Here is a tiny trained network, its code and every weight. The questions are about switching its units off for an input and a class, where a switched-off unit gives its printed mean instead of its output.

import numpy as np


def w(rows, s, z=0):
    codes = np.array(rows[::2]) - 128.0
    scale = np.full(codes.shape[1], s)
    scale[-1] = z or s
    return codes * scale


def norm(h):
    return h / np.sqrt((h * h).mean(-1, keepdims=True) + 1e-5)


def f(y):
    return y / 2 * (1 + np.tanh(0.7978845608 * (y + 0.044715 * y**3)))


def log_softmax(a):
    a = a - a.max(-1, keepdims=True)
    return a - np.log(np.exp(a).sum(-1, keepdims=True))


def net(x, mask):
    res = np.array(x, float).reshape(1, 6) / 4 @ E
    u = 0
    for l in range(3):
        y = f(norm(res) @ A[l][:, :-1].T + A[l][:, -1])
        res = res + np.where(mask[u : u + 7], y, B[l][:, -1]) @ B[l][:, :-1]
        u += 7
    return log_softmax(norm(res)[-1] @ U[:, :-1].T + U[:, -1])


A, B = {}, {}
E = w([
[191,65,154,106,174,86,126,115,175],'x0',
[26,124,118,118,168,127,140,109,196],'x1',
[153,174,120,113,130,149,162,152,126],'x2',
[64,148,187,53,157,145,94,107,255],'x3',
[125,150,185,199,138,175,110,154,119],'x4',
[189,140,79,131,169,94,54,251,105],'x5',
],0.011)
A[0] = w([
[121,130,66,143,224,125,240,128,119,45],'0.n0',
[167,188,160,175,38,181,145,145,14,40],'0.n1',
[178,131,157,180,200,145,176,146,147,2],'0.n2',
[141,127,162,178,99,133,151,62,150,48],'0.n3',
[139,140,136,162,156,143,100,249,172,109],'0.n4',
[148,74,63,113,91,100,102,137,61,164],'0.n5',
[19,157,153,252,81,158,107,122,58,106],'0.n6',
],0.013,0.0028)
B[0] = w([
[101,199,45,159,133,97,179,169,160,152],'0.n0',
[253,255,197,172,126,160,163,113,124,245],'0.n1',
[15,100,105,105,191,121,146,183,81,147],'0.n2',
[117,163,182,62,189,185,131,78,61,166],'0.n3',
[101,152,85,143,248,155,156,131,154,196],'0.n4',
[145,195,142,160,117,67,134,162,89,214],'0.n5',
[29,68,53,170,66,189,63,129,77,222],'0.n6',
],0.012)
A[1] = w([
[140,160,98,136,55,96,128,133,248,78],'1.n0',
[152,19,203,217,59,98,94,166,42,17],'1.n1',
[68,239,96,7,91,104,52,171,193,167],'1.n2',
[84,134,125,49,82,106,180,39,196,126],'1.n3',
[229,70,100,149,121,71,163,96,25,162],'1.n4',
[82,57,95,117,55,190,155,180,170,4],'1.n5',
[163,168,138,201,65,179,129,168,74,92],'1.n6',
],0.013,0.0031)
B[1] = w([
[73,185,91,132,132,183,128,121,74,142],'1.n0',
[141,95,64,30,162,226,26,90,3,158],'1.n1',
[64,28,98,113,226,126,151,174,54,196],'1.n2',
[138,123,122,127,28,156,96,71,183,192],'1.n3',
[105,117,117,115,42,56,93,155,99,210],'1.n4',
[85,113,97,109,115,84,150,66,185,146],'1.n5',
[174,225,166,176,144,129,131,120,98,247],'1.n6',
],0.014,0.012)
A[2] = w([
[156,234,46,230,156,105,134,157,165,15],'2.n0',
[253,124,205,114,81,140,117,45,195,78],'2.n1',
[65,101,152,27,140,121,161,34,68,64],'2.n2',
[71,194,141,234,79,204,160,142,68,172],'2.n3',
[35,69,38,129,83,104,81,169,152,184],'2.n4',
[163,177,186,111,251,140,133,195,93,61],'2.n5',
[186,135,29,149,96,1,141,173,22,248],'2.n6',
],0.013,0.0014)
B[2] = w([
[149,116,199,124,67,89,182,74,145,227],'2.n0',
[161,145,207,155,222,88,199,91,157,173],'2.n1',
[105,88,167,135,24,94,197,124,125,188],'2.n2',
[155,114,51,99,6,75,149,172,187,242],'2.n3',
[117,111,78,152,59,136,160,157,198,204],'2.n4',
[102,153,47,200,172,97,204,168,119,213],'2.n5',
[166,206,213,161,139,119,75,198,136,247],'2.n6',
],0.014,0.015)
U = w([
[67,58,100,105,98,138,145,110,164,221],'0',
[170,188,138,162,101,98,146,165,106,192],'1',
[99,95,106,128,252,113,156,169,128,205],'2',
[155,121,179,75,174,113,44,145,76,36],'3',
[129,89,201,92,162,127,151,52,163,83],'4',
[167,82,123,72,163,150,124,121,127,3],'5',
[135,124,94,106,124,199,82,101,58,50],'6',
],0.019,0.0048)

Each question gives the input, the list of numbers given to net, and the class t.
The units are the neurons (one row each of A and B). Each row of codes is followed by its name. A weight is (code - 128) times the scale printed after its matrix; where a second scale follows, it is the last column's (A, B and U).
mask holds one flag per neuron, layer by layer. A switched-off neuron (its flag False) gives its mean, the last column of its row in B, instead of its output. The means were averaged over made-up inputs and are rounded, as every weight is.
A unit's drop is (log p(t) with every unit on - log p(t) with that unit switched off) / (log p(t) with every unit on - log p(t) with every unit switched off).
The circuit of an input: a set's keep is (log p(t) with only the set's units on - log p(t) with every unit switched off) / (log p(t) with every unit on - log p(t) with every unit switched off). Starting from the 12 units with the biggest drops (on a tie, the unit counted first), units are removed one at a time, each time the one whose removal leaves the highest keep (on an exact tie, the one counted first), for as long as the keep stays at least 0.8.
units of the circuit, in order: the units of the circuit, biggest drop first
unit that matters most: the unit with the biggest drop
top k neurons: the k neurons with the biggest drops, biggest first
k most important neurons of layer l: the k neurons of layer l with the biggest drops, biggest first
drop when u is switched off: that unit's drop, to one decimal
input [1,1,4,2,-4,2], class 2: top 3 neurons -> (1.n2 0.n6 2.n3)
input [4,0,8,7,1,-5], class 4: units of the circuit, in order -> (1.n3 2.n1 0.n5)
input [1,7,-1,-5,7,0], class 0: unit that matters most -> 0.n6
input [-6,1,-5,-6,7,-5], class 6: top 2 neurons -> (0.n6 1.n1)
input [-1,-5,-8,-1,5,-6], class 6: units of the circuit, in order -> (0.n6 1.n1)
input [-6,-1,1,2,-4,4], class 2: units of the circuit, in order -> (1.n2 0.n1)
input [0,2,-3,6,-3,3], class 0: top 3 neurons -> (0.n1 0.n5 1.n3)
input [-2,2,-8,4,1,2], class 0: top 2 neurons -> (0.n1 0.n5)
input [3,1,-8,-4,-4,-8], class 4: 2 most important neurons of layer 1 -> (1.n2 1.n3)
input [5,3,0,-4,-3,-6], class 4: top 3 neurons -> (0.n6 0.n3 2.n1)
input [6,-8,8,4,-4,-3], class 4: 2 most important neurons of layer 0 -> (0.n5 0.n6)
input [8,8,-7,2,3,-4], class 4: top 2 neurons -> (0.n6 2.n1)
input [4,2,-7,4,7,-6], class 4: drop when 2.n1 is switched off -> 0.2
input [3,-4,-7,5,0,-1], class 4: drop when 0.n6 is switched off -> 0.4
input [5,-1,7,1,2,-1], class 2: drop when 0.n6 is switched off -> 0.2
input [0,5,4,2,-1,2], class 2: most important neuron of layer 1 -> (1.n2)
